What each symbol does to the nodes:
zo: s850->s108, s77->s32, s794->s611, s295->s97, s214->s830, s124->s706, s821->s142, s714->s18, s401->s541, s427->s375, s574->s455, s541->s958, s142->s770, s215->s672, s327->s460, s74->s327, s596->s250, s250->s944, s711->s214, s931->s157, s963->s834, s998->s850, s189->s154, s919->s437, s418->s919, s611->s233, s298->s342, s150->s574, s722->s453, s276->s757, s758->s781, s460->s74, s770->s821, s437->s418, s415->s77, s375->s732, s605->s714, s706->s912, s830->s711, s958->s401, s453->s136, s455->s150, s757->s280, s280->s276, s912->s124, s227->s189, s948->s215, s103->s295, s43->s33, s863->s43, s108->s998, s732->s427, s18->s605, s493->s560, s342->s973, s645->s493, s944->s596, s346->s758, s136->s722, s781->s346, s97->s103, s672->s948, s973->s298, s32->s415, s165->s963, s834->s165, s840->s931, s33->s863, s154->s227, s560->s645, s233->s794, s157->s840
ku: s850->s998, s77->s415, s794->s233, s295->s103, s214->s711, s124->s912, s821->s770, s714->s605, s401->s958, s427->s732, s574->s150, s541->s401, s142->s821, s215->s948, s327->s74, s74->s460, s596->s944, s250->s596, s711->s830, s931->s840, s963->s165, s998->s108, s189->s227, s919->s418, s418->s437, s611->s794, s298->s973, s150->s455, s722->s136, s276->s280, s758->s346, s460->s327, s770->s142, s437->s919, s415->s32, s375->s427, s605->s18, s706->s124, s830->s214, s958->s541, s453->s722, s455->s574, s757->s276, s280->s757, s912->s706, s227->s154, s948->s672, s103->s97, s43->s863, s863->s33, s108->s850, s732->s375, s18->s714, s493->s645, s342->s298, s645->s560, s944->s250, s346->s781, s136->s453, s781->s758, s97->s295, s672->s215, s973->s342, s32->s77, s165->s834, s834->s963, s840->s157, s33->s43, s154->s189, s560->s493, s233->s611, s157->s931
pu: s850->s157, s77->s142, s794->s560, s295->s214, s214->s295, s124->s150, s821->s415, s714->s165, s401->s919, s427->s154, s574->s706, s541->s437, s142->s77, s215->s596, s327->s43, s74->s863, s596->s215, s250->s672, s711->s103, s931->s998, s963->s18, s998->s931, s189->s732, s919->s401, s418->s958, s611->s645, s298->s136, s150->s124, s722->s342, s276->s781, s758->s280, s460->s33, s770->s32, s437->s541, s415->s821, s375->s227, s605->s834, s706->s574, s830->s97, s958->s418, s453->s973, s455->s912, s757->s346, s280->s758, s912->s455, s227->s375, s948->s944, s103->s711, s43->s327, s863->s74, s108->s840, s732->s189, s18->s963, s493->s233, s342->s722, s645->s611, s944->s948, s346->s757, s136->s298, s781->s276, s97->s830, s672->s250, s973->s453, s32->s770, s165->s714, s834->s605, s840->s108, s33->s460, s154->s427, s560->s794, s233->s493, s157->s850
ga: s850->s770, s77->s74, s794->s596, s295->s346, s214->s757, s124->s919, s821->s33, s714->s493, s401->s973, s427->s103, s574->s541, s541->s298, s142->s863, s215->s18, s327->s157, s74->s931, s596->s963, s250->s834, s711->s276, s931->s77, s963->s794, s998->s142, s189->s830, s919->s453, s418->s722, s611->s250, s298->s574, s150->s401, s722->s912, s276->s154, s758->s732, s460->s840, s770->s43, s437->s136, s415->s460, s375->s295, s605->s645, s706->s437, s830->s280, s958->s342, s453->s124, s455->s958, s757->s227, s280->s189, s912->s418, s227->s214, s948->s714, s103->s781, s43->s850, s863->s998, s108->s821, s732->s97, s18->s560, s493->s948, s342->s455, s645->s672, s944->s165, s346->s375, s136->s706, s781->s427, s97->s758, s672->s605, s973->s150, s32->s327, s165->s233, s834->s611, s840->s415, s33->s108, s154->s711, s560->s215, s233->s944, s157->s32
du: s794->s142, s295->s541, s214->s437, s124->s948, s714->s840, s401->s165, s427->s150, s574->s596, s541->s963, s215->s74, s596->s863, s250->s43, s711->s919, s963->s998, s189->s912, s919->s714, s418->s605, s611->s770, s298->s794, s150->s944, s722->s645, s276->s453, s758->s342, s437->s18, s375->s574, s605->s157, s706->s215, s830->s418, s958->s834, s453->s493, s455->s250, s757->s136, s280->s722, s912->s672, s227->s706, s948->s460, s103->s401, s732->s455, s18->s931, s493->s415, s342->s611, s645->s32, s944->s33, s346->s298, s136->s560, s781->s973, s97->s958, s672->s327, s973->s233, s165->s108, s834->s850, s154->s124, s560->s77, s233->s821
te: s850->s834, s77->s560, s794->s298, s124->s154, s821->s233, s714->s919, s401->s103, s574->s375, s541->s295, s142->s794, s215->s706, s327->s672, s74->s215, s596->s574, s250->s455, s931->s18, s963->s541, s998->s963, s919->s711, s418->s830, s611->s342, s298->s346, s150->s427, s722->s280, s460->s948, s770->s611, s437->s214, s415->s493, s605->s418, s706->s227, s958->s97, s453->s276, s455->s732, s912->s189, s948->s124, s43->s250, s863->s596, s108->s165, s18->s437, s493->s453, s342->s758, s645->s722, s944->s150, s136->s757, s672->s912, s973->s781, s32->s645, s165->s401, s834->s958, s840->s714, s33->s944, s560->s136, s233->s973, s157->s605

In the rows, zero is written as 47.

The rows follow the links: the fewer symbols apart two nodes are, the more alike their rows tend to be.

Known rows, each with its node:
[ 23  46  44  54  20  39  35  48  39  52  68  50  58  42  67  53  51  42  23  46  42  67  28  15  66  34  60  43  31  59  64  28  61  34  56  84  63  36  49  40  45  32  44  56  43] | s821
[ 58  42  57  54  71  33  46  56  56  52  12  45  46  65  43  29  52  58  67  57  64  36  61  57  38  61  52  71  46  48  24  64  52  71  32  27  34  75  32  42  59  40  39  45  31] | s912
[ 42  64  42  32  37  40  49  44  59  67  19  46  47  70  59  22  61  67  47  65  51  66  45  47  67  59  57  72  35  49  38  59  68  56  37  49  50  78  47  27  60  54  33  44  26] | s327
[ 62  52  40  63  60  54  66  39  38  20  63  42  39  35  24  59  41  39  39  31  41  27  58  63  31  47  35  26  68  35  56  50  26  35  56  31  44  35  57  61  37  58  56  48  74] | s295
[ 70  51  42  77  55  62  72  35  38   4  30  46  37  37  50  47  48  45  24  25  45  38  63  52  36  52  50  40  67  54  59  51  44  33  50  55  54  65  48  65  38  46  49  60  34] | s958
[ 52  54  54  42  51  39  45  53  60  58   9  44  50  68  54  21  58  65  58  66  58  50  51  50  53  66  57  73  40  48  32  60  67  67  36  39  44  80  38  37  63  42  34  44  30] | s672
[ 31  29  44  75  61  51  55  50  31  31  67  35  34  41  28  66  39  36  49  39  36  36  52  51  31  47  41  10  47  30  50  36  33  44  42  34  48  25  44  55  51  33  54  48  76] | s346
[ 44  42  43  47  45  63  38  52  69  57  17  59  30  64  56  46  46  49  56  70  39  80  58  57  41  45  44  36  22  49  40  37  62  69  38  55  38  64  37  45  64  18  42  50  18] | s645
[ 43  22  68  69  67  15  46  60  18  35  66  37  54  29  40  37  44  33  42  34  63   8  38  37  35  40  52  56  63  51  44  54  36  51  57  43  50  36  34  47  41  58  44  44  61] | s427
[ 34  39  51  72  73  32  60  51  29  31  56  16  46  45  22  52  49  42  47  31  51  16  50  51  36  65  43  42  59  26  40  54  32  41  43  25  48  30  48  48  49  57  43  42  84] | s375
[ 60  27  43  56  55  58  41  55  60  50  13  57  23  57  49  50  41  48  65  61  39  60  59  65  31  45  42  34  32  50  33  42  54  78  34  41  29  66  35  49  58  15  48  48  19] | s722
[ 54  19  44  61  62  43  45  56  49  48  28  60  18  50  39  44  34  45  58  64  39  50  55  68  26  37  45  25  38  36  33  46  42  80  33  30  27  56  38  48  59  25  57  48  33] | s280

Each walk starts at a row. The symbols on each line, taken left to right, move it on to the next node.
Each answer is a row, close to the row of the node it stands for.
new walk
[ 65  30  56  58  70  26  50  52  46  44  25  47  37  55  35  27  48  52  61  60  56  27  57  70  35  55  50  58  52  36  21  63  41  75  30  17  31  65  36  39  57  47  48  46  39]
du ga te ku du ku ku [ 93  54  44  40  52  65  56  42  61  39  15  70  29  48  48  42  50  51  55  50  49  50  67  80  29  37  42  58  61  52  42  60  42  58  42  36  27  71  50  56  47  47  57  49  16]
ga zo pu ku zo ku ga [ 36  41  58  91  64  33  62  48  27  14  27  29  57  46  41  31  53  55  34  32  59  25  48  40  40  68  58  61  54  41  36  59  52  41  41  44  60  68  37  51  51  39  35  58  49]
new walk
[ 48  30  40  43  60  49  42  51  56  61  58  49  28  48  29  60  36  37  74  59  36  43  50  71  29  44  32  22  38  29  37  43  26  73  42  20  24  32  43  51  52  36  58  41  66]
ku zo ga zo zo [ 70  26  67  41  66  13  33  61  42  58  52  53  47  44  39  37  49  37  68  49  64  17  41  60  37  32  46  67  58  48  31  60  36  76  49  28  30  46  34  39  51  56  52  40  48]
ku du ga pu du te pu te zo [ 91  37  58  31  52  36  38  55  49  55  58  75  33  34  48  50  45  33  65  43  54  25  48  70  32  15  41  53  62  59  46  53  31  60  62  31  25  38  42  46  38  61  67  51  38]
new walk
[ 76  52  39  29  58  57  57  43  62  50  50  60  31  44  31  57  44  46  65  49  49  32  64  79  33  41  32  36  62  34  38  51  21  54  51  12  27  36  54  53  47  62  62  38  62]
ga zo pu ga pu ga [ 91  33  41  48  66  48  61  43  50  38  22  65  23  41  41  42  45  49  54  53  49  36  67  79  34  35  46  41  64  44  40  58  36  65  42  24  25  64  48  51  45  50  59  53  31]
ku pu ga ga zo du zo [ 37  39  70  60  63  15  43  63  20  41  65  34  69  35  45  44  48  35  38  24  67  12  29  22  46  48  54  68  60  58  45  52  47  43  57  53  64  44  37  50  45  53  45  46  55]
new walk
[ 56  60  48  42  31  51  52  43  37  32  66  59  63  22  59  56  45  43  27  25  57  41  38  29  55  32  52  60  67  70  67  44  50  17  73  74  66  39  57  61  33  58  53  56  36]
ga ga ga pu te zo ku [ 95  48  54  23  43  46  41  52  62  60  52  79  44  35  57  49  45  36  67  40  55  35  44  58  38  16  41  63  66  64  53  53  36  59  63  41  31  45  50  49  34  58  65  47  30]
du ga te ku du ku ku [ 42  35  57  22  35  47  15  59  62  82  52  72  45  47  62  61  45  39  63  58  44  68  37  40  43  24  45  51  25  67  45  36  59  68  55  64  40  42  35  42  53  30  49  43  24]
new walk
[ 87  63  40  29  34  66  57  37  73  48  15  70  35  57  56  39  54  57  50  54  49  69  63  67  46  46  39  59  53  53  45  56  51  50  39  45  38  76  54  50  46  52  50  54  16]
du zo zo zo ga pu pu [ 38  53  35  39  26  61  37  42  61  63  30  57  39  64  65  40  50  59  46  70  33  87  50  49  65  46  55  38  20  52  40  40  63  59  34  61  47  64  50  34  61  30  42  48  20]
pu pu ku zo pu ku ku ga [ 23  58  53  51  33  28  38  44  34  56  57  32  75  45  63  34  59  54  26  49  56  50  25  13  71  52  67  70  40  57  51  48  64  31  52  77  69  44  47  37  44  61  35  45  50]
new walk
[ 75  67  29  25  22  62  53  31  71  53  21  65  40  63  68  31  55  64  42  63  41  79  53  60  62  46  50  53  45  48  49  52  58  48  45  57  44  69  58  36  50  56  46  53  18]
ku te ku pu ga ku [ 20  40  41  80  42  57  58  46  35  24  31  42  41  44  55  55  41  52  30  39  35  65  52  34  45  59  58  30  33  49  48  34  67  42  42  72  59  64  40  55  53  19  40  60  34]
zo du pu ku zo [ 40  39  47  21  24  45  25  49  60  81  56  67  51  52  66  50  48  51  52  62  39  75  26  36  62  27  51  51  25  64  48  33  61  60  46  64  46  44  50  35  47  38  53  44  27]
new walk
[ 58  62  36  71  38  64  73  33  42  12  28  51  46  39  56  43  48  52  19  31  51  55  60  41  51  55  54  48  64  57  62  51  54  26  51  69  65  66  58  55  34  46  45  61  28]
ga pu pu zo du te pu te [ 54  23  63  34  51  39  23  70  58  71  55  68  41  35  51  57  39  29  76  56  44  55  39  48  38  20  46  43  37  59  42  36  44  79  49  47  27  38  37  45  55  26  55  46  32]
ga pu ga te pu zo du [ 75  65  42  16  52  72  58  43  74  59  52  56  38  52  35  61  44  51  69  48  48  48  64  71  38  49  27  46  61  44  51  58  27  53  52  26  31  37  57  57  42  61  58  46  66]
